Below is a small trained network, with its code and all its weights. Each question gives an input and a target symbol and asks what happens when units are switched off, that is, made to give their printed mean instead of their output.

import numpy as np


def w(rows, s, z=0):
    codes = np.array(rows[::2]) - 128.0
    scale = np.full(codes.shape[1], s)
    scale[-1] = z or s
    return codes * scale


def f(y):
    return y / 2 * (1 + np.tanh(0.7978845608 * (y + 0.044715 * y**3)))


def softmax(a):
    e = np.exp(a - a.max(-1, keepdims=True))
    return e / e.sum(-1, keepdims=True)


def log_softmax(a):
    a = a - a.max(-1, keepdims=True)
    return a - np.log(np.exp(a).sum(-1, keepdims=True))


def net(x, mask):
    ids = ['αβγδεθλπσφψω'.index(c) for c in x.split()]
    T = len(ids)
    res = E[ids] + P[:T]
    r = res
    for j in range(2):
        rows = slice(2 * j, 2 * j + 2)
        q, k, v = (r @ M[0][rows].T for M in (Q, K, V))
        z = softmax(np.where(np.tri(T) > 0, q @ k.T / 2**0.5, -1e9)) @ v
        o = O[0][rows]
        res = res + np.where(mask[j], z, o[:, -1]) @ o[:, :-1]
    y = f(res @ A[0][:, :-1].T + A[0][:, -1])
    res = res + np.where(mask[2:6], y, B[0][:, -1]) @ B[0][:, :-1]
    return log_softmax(res[-1] @ U[:, :-1].T + U[:, -1])


Q, K, V, O, A, B = {}, {}, {}, {}, {}, {}
E = w([
[90,102,187,135,167,104,104],'α',
[150,86,111,129,62,97,97],'β',
[155,139,162,108,136,113,150],'γ',
[118,182,41,206,54,97,180],'δ',
[115,126,145,148,129,77,90],'ε',
[106,167,117,68,183,79,250],'θ',
[116,158,59,233,164,161,218],'λ',
[200,226,152,124,72,161,194],'π',
[110,164,137,134,116,59,110],'σ',
[137,121,138,99,92,146,127],'φ',
[224,143,253,215,151,85,141],'ψ',
[170,67,79,145,38,176,126],'ω',
],0.023)
P = w([
[246,1,148,79,192,59,146],'0',
[165,59,122,112,93,189,160],'1',
[156,92,153,119,127,185,145],'2',
[171,99,172,132,112,170,168],'3',
[195,123,168,133,108,156,166],'4',
[177,123,233,96,152,96,151],'5',
],0.0088)
Q[0] = w([
[135,69,177,213,143,160,161],'h0',
[140,9,183,141,95,73,84],'h0',
[115,153,41,124,152,154,124],'h1',
[128,2,172,212,133,176,67],'h1',
],0.0098)
K[0] = w([
[215,163,81,176,184,70,111],'h0',
[248,2,84,60,188,68,111],'h0',
[80,151,131,155,144,231,127],'h1',
[148,57,123,216,127,43,91],'h1',
],0.0088)
V[0] = w([
[179,156,139,128,35,154,66],'h0',
[157,192,113,142,136,1,112],'h0',
[65,71,164,82,147,154,109],'h1',
[124,81,171,223,182,125,46],'h1',
],0.009)
O[0] = w([
[174,198,103,143,163,206,146,28],'h0',
[2,203,120,100,124,98,85,183],'h0',
[159,104,147,163,138,134,235,81],'h1',
[150,153,88,194,74,76,115,1],'h1',
],0.01,0.0087)
A[0] = w([
[83,53,87,2,130,115,103,222],'n0',
[78,219,98,159,115,68,197,254],'n1',
[84,85,64,141,82,132,118,89],'n2',
[111,118,138,185,182,152,143,75],'n3',
],0.0075,0.0015)
B[0] = w([
[83,129,205,202,228,214,87,248],'n0',
[232,112,47,68,187,114,96,166],'n1',
[112,167,125,152,2,21,206,146],'n2',
[32,21,78,207,191,96,157,128],'n3',
],0.007,0.015)
U = w([
[166,45,69,136,166,24,223,254],'α',
[139,143,116,146,133,115,136,97],'β',
[124,177,138,150,136,74,199,91],'γ',
[136,111,85,142,149,173,37,87],'δ',
[128,123,89,57,136,35,156,69],'ε',
[70,129,157,149,84,83,147,33],'θ',
[151,108,145,132,115,99,124,160],'λ',
[199,172,180,191,153,74,135,62],'π',
[133,220,151,115,100,130,125,130],'σ',
[122,59,97,101,167,155,117,182],'φ',
[55,200,42,21,112,41,185,106],'ψ',
[254,53,114,139,191,120,118,21],'ω',
],0.0076,0.003)

Each question gives the input, a string of symbols that net reads in full, and the target symbol t.
The units are the heads (2 rows each of Q, K, V and O) and the neurons (one row each of A and B). Each row of codes is followed by its name. A weight is (code - 128) times the scale printed after its matrix; where a second scale follows, it is the last column's (O, A, B and U).
mask holds one flag per unit, heads first, then neurons. A switched-off unit (its flag False) gives its mean, the last column of its rows in O or B, instead of its output. The means were averaged over made-up inputs and are rounded, as every weight is.
A unit's drop is (log p(t) with every unit on - log p(t) with that unit switched off) / (log p(t) with every unit on - log p(t) with every unit switched off).
The circuit of an input: a set's keep is (log p(t) with only the set's units on - log p(t) with every unit switched off) / (log p(t) with every unit on - log p(t) with every unit switched off). Starting from all 6 units, units are removed one at a time, each time the one whose removal leaves the highest keep (on an exact tie, the one counted first), for as long as the keep stays at least 0.8.
circuit, biggest first: the units of the circuit, biggest drop first
k most important neurons: the k neurons with the biggest drops, biggest first
drop of u: that unit's drop, to one decimal
input ω θ β, target ω: circuit, biggest first : h0
input θ θ ω, target θ: circuit, biggest first : h0, n2
input δ α α, target δ: circuit, biggest first : h1, n0
input α θ α θ ε, target α: circuit, biggest first : h1, n0
input δ α σ θ θ θ, target φ: circuit, biggest first : h1, n0
input θ λ α λ, target α: circuit, biggest first : n0, h0
input θ ω ε, target θ: circuit, biggest first : h0, n1
input θ λ ε, target θ: 2 most important neurons : n2, n0
input ψ φ ψ θ ψ λ, target α: 3 most important neurons : n0, n3, n1
input δ λ α, target δ: 2 most important neurons : n0, n2
input φ α θ θ θ α, target α: 2 most important neurons : n0, n3
input θ θ β, target θ: drop of n2 : 0.2
input α φ λ σ α, target α: drop of h1 : 1.1
input θ α π λ α, target θ: circuit, biggest first : h0
input ψ λ α λ ω α, target ψ: drop of h1 : 0.6
